Small tables with named rows and columns. After each table, cells are looked up by row and column.

Table zap
,bozas,mun,zemumu,lomo,goka,vogele
gofu,0.245,0.560,0.773,0.685,-0.066,-0.168
giz,0.782,-0.041,0.392,-0.146,-0.460,0.190
dufad,0.186,0.884,0.158,-0.231,0.474,0.792
dezif,0.194,0.174,0.216,0.883,-0.056,-0.298
bilamar,0.485,-0.216,0.152,0.095,-0.223,0.283
bovez,0.526,-0.209,-0.008,0.071,-0.506,0.497

goka of dezif = -0.056
bozas of giz = 0.782
zemumu of bovez = -0.008
bozas of bilamar = 0.485
goka of bilamar = -0.223
zemumu of dezif = 0.216
mun of dufad = 0.884
vogele of dufad = 0.792
bozas of bovez = 0.526
Which row has the largest bozas? giz

vazu =
         fusoro  kig  mil  ligeda  nidoli  bafa  topu  rer  fov
lerogin     105  142  172     107     162   191   137  120  139
zedu        142  196  147     222      66   117    74  130  234
nem         196  106  153     191     183    63   146  186  128
nonon       185  118  167     130     171   156   192  153  133
zil         122  134  190     152     117   160   181  173  171
leratog     155  154  121     107     120   126    86  165  147
latufe      195   94  137     105     170   119   181  163  140
kizo        133  118  209     128     149   172   142  229  172
zaporab     177  158  109     131     169   181   109  142  102
zazem       159  215  127     178     201   136   136  220   88
seg         179  192  175     185     199    98   153  121  122
voz         193  135  131     148     114   134   126  176  117
zupesof      73  129  147     162     138   149   124  144  207
pefodid     199  133  115     164     174   214    87  204   91

What is the bafa of zil in vazu? 160
What is the bafa of zaporab in vazu? 181
What is the kig of kizo in vazu? 118
What is the nidoli of lerogin in vazu? 162
What is the fov of latufe in vazu? 140
What is the topu of latufe in vazu? 181
What is the bafa of pefodid in vazu? 214
What is the mil of voz in vazu? 131
What is the nidoli of kizo in vazu? 149
Which row has the largest ligeda? zedu

bovas
         gal  vogelan  sol  vizerof
fus       45       47   62       72
mazuged   46       50   70       79
notiki    44       46   44       53
zasut     53       34   46       56
bifata    52       40   44       36
zer       24       60   47       43
pubu      20       59   44       44
nef       43       27   44       44
tufim     44       44   47       42
pufuv     44       24   49       59

What is the sol of bifata in bovas? 44
What is the vizerof of pubu in bovas? 44
What is the vizerof of bifata in bovas? 36
What is the vogelan of mazuged in bovas? 50
What is the gal of fus in bovas? 45
What is the gal of bifata in bovas? 52
What is the vizerof of tufim in bovas? 42

tekevo =
columns: guvena, par, pareve, mugi, fizalis
gam: [0.28, -5.03, -0.02, 2.49, 2.55]
rufos: [4.79, 7.99, -3.63, 1.69, 0.34]
tekes: [2.46, -1.57, 1.07, -4.12, 5.08]
sov: [4.25, -2.94, -0.46, -1.67, 7.09]
kon: [1.29, -5.81, -3.09, 9.56, 1.93]
leremis: [-0.82, 1.21, -2.60, 8.05, -4.01]
lum: [0.61, -9.07, -0.56, 5.13, 4.40]
seb: [6.67, 5.65, -2.56, -2.42, 5.10]
luz: [3.41, -2.61, -3.43, 6.74, 3.29]
zogafen: [1.48, 5.41, -3.45, 5.97, -3.20]
veg: [3.21, 4.74, 0.04, -4.83, 2.48]
ramipal: [0.32, 0.90, -1.61, 4.34, -1.40]
reruz: [-1.89, -8.79, 0.60, 4.79, 1.56]

lum, mugi => 5.13
lum, par => -9.07
sov, pareve => -0.46
ramipal, par => 0.90
leremis, par => 1.21
reruz, guvena => -1.89
kon, mugi => 9.56
seb, pareve => -2.56
tekes, fizalis => 5.08
luz, pareve => -3.43
sov, par => -2.94
seb, fizalis => 5.10
kon, fizalis => 1.93

mono:
,filor,foroge,sume,bim,nipiper,fas,tidup,gabo
bivaton,182,67,105,117,149,147,132,177
nidip,78,91,91,55,137,81,118,136
ris,108,128,141,139,119,101,126,116
kevi,129,164,116,75,173,122,110,139
beke,129,112,130,99,194,156,135,94
bobo,93,117,147,106,147,101,121,109
fudib,110,102,158,172,142,149,114,94
zozu,104,101,92,117,144,114,135,113
gada,135,85,109,177,95,96,108,91
zav,119,110,116,162,76,78,151,136
pefoza,120,87,89,61,187,98,120,108
rosat,110,110,123,115,118,143,135,176
zafo,97,43,86,152,122,127,117,97

sume of zozu: 92
fas of ris: 101
nipiper of bobo: 147
foroge of zav: 110
foroge of nidip: 91
foroge of zafo: 43
filor of nidip: 78
fas of gada: 96
bim of fudib: 172
bim of zafo: 152
filor of fudib: 110
nipiper of nidip: 137
tidup of rosat: 135
tidup of kevi: 110
gabo of kevi: 139
filor of rosat: 110

Table madari
	sofoto	rezu	pavo	vos	givob	kekomo	sut
senilak	0.0	6.7	7.2	2.1	3.4	1.1	-0.4
guku	3.2	-0.9	6.9	4.7	-1.1	1.3	-0.4
toz	0.3	0.0	8.1	5.8	-2.6	-0.3	-3.9
bek	-1.9	2.0	6.6	3.8	0.4	-0.6	-3.2
kapobip	-7.8	5.7	8.7	4.3	0.6	-4.3	-7.6

kapobip, rezu: 5.7
kapobip, vos: 4.3
bek, rezu: 2.0
bek, givob: 0.4
senilak, sut: -0.4
bek, sut: -3.2
senilak, pavo: 7.2
toz, vos: 5.8
toz, givob: -2.6
senilak, kekomo: 1.1
guku, sofoto: 3.2
Which row has the largest sofoto? guku

gul =
         nekifa  pefi  begotuf  lobi  pimere
seg          15     7      199   227      98
bubi        106   129      143   111     128
motoba      114   133      142   116     131
zogu         78   142      199    79     161
nife         74    15      129   243      85
lafulug      84   123      181    77     161
mikepa       97    23      115   230     100

nife, pimere -> 85
mikepa, begotuf -> 115
bubi, pimere -> 128
zogu, begotuf -> 199
motoba, lobi -> 116
motoba, nekifa -> 114
seg, pimere -> 98
seg, begotuf -> 199

murud =
|  | zirigi | ras | dosi |
|---|---|---|---|
| gebak | 160 | -511 | -411 |
| sinu | -574 | 23 | -457 |
| kel | -831 | -92 | -519 |
| mib | 8 | -15 | -658 |
| danul | -473 | -48 | -435 |
| mesum | -477 | -552 | -39 |
| mudupof | 290 | -148 | -677 |
| pekobam | -527 | -585 | -333 |
| dafules | 526 | -345 | 338 |
| non | 323 | 41 | 862 |
| zali | -790 | -506 | -640 |

ras of non = 41
ras of mib = -15
dosi of dafules = 338
dosi of danul = -435
ras of mesum = -552
ras of mudupof = -148
dosi of pekobam = -333
ras of gebak = -511
dosi of mib = -658
ras of danul = -48
ras of zali = -506
zirigi of danul = -473
dosi of sinu = -457
zirigi of gebak = 160
dosi of kel = -519

sel.csv
,ref,moso,gulif
monusi,171,107,125
defamuv,105,54,55
vit,144,125,30
filit,69,95,87
fev,35,155,147
ruz,244,216,3
renu,22,231,190
bur,147,132,21
lugesom,199,60,77
ret,117,68,113
tun,111,86,156

monusi, ref => 171
filit, gulif => 87
renu, moso => 231
ruz, moso => 216
fev, ref => 35
bur, gulif => 21
renu, ref => 22
ret, moso => 68
filit, ref => 69
ret, ref => 117
defamuv, gulif => 55
filit, moso => 95
bur, moso => 132
monusi, gulif => 125
lugesom, ref => 199
ruz, ref => 244
Which row has the largest moso? renu

pim =
|  | poz | raka | zokema | buva | ladom | zotetev | vepilor | sunarad | ros | nugod |
|---|---|---|---|---|---|---|---|---|---|---|
| tenu | -351 | 72 | 405 | -457 | -22 | -2 | -468 | 537 | -201 | -516 |
| rubeg | -446 | -454 | 339 | 130 | -506 | -290 | -143 | -149 | -43 | -161 |
| med | 24 | -3 | 401 | 376 | 688 | 406 | 457 | 251 | 292 | 20 |
| budom | 323 | 99 | -87 | -520 | 96 | 479 | 190 | -284 | 348 | 223 |
| loten | -325 | 373 | 548 | -550 | 452 | 220 | 346 | 12 | 265 | 503 |
| zup | 375 | 368 | -435 | -186 | -121 | -40 | 272 | 641 | 826 | -161 |
| sina | 147 | 588 | 93 | -46 | 69 | -355 | 622 | 204 | 569 | 836 |
| giz | 239 | 396 | -226 | 355 | 627 | -428 | 362 | -372 | 61 | 394 |
| putun | 171 | -518 | -547 | -207 | 146 | 231 | 571 | -171 | 340 | 412 |
| fab | -26 | 648 | 586 | 230 | -532 | -75 | -223 | -675 | -129 | 367 |
| fiso | 452 | -57 | -275 | 232 | 317 | 344 | 31 | -283 | 85 | 106 |
| pivugo | 559 | 152 | 442 | 591 | 318 | -603 | 779 | 289 | -814 | -208 |

zup, zokema -> -435
fab, poz -> -26
pivugo, sunarad -> 289
tenu, buva -> -457
pivugo, poz -> 559
giz, raka -> 396
loten, zokema -> 548
budom, raka -> 99
putun, nugod -> 412
loten, buva -> -550
tenu, zokema -> 405
putun, zokema -> -547
pivugo, zokema -> 442
putun, buva -> -207

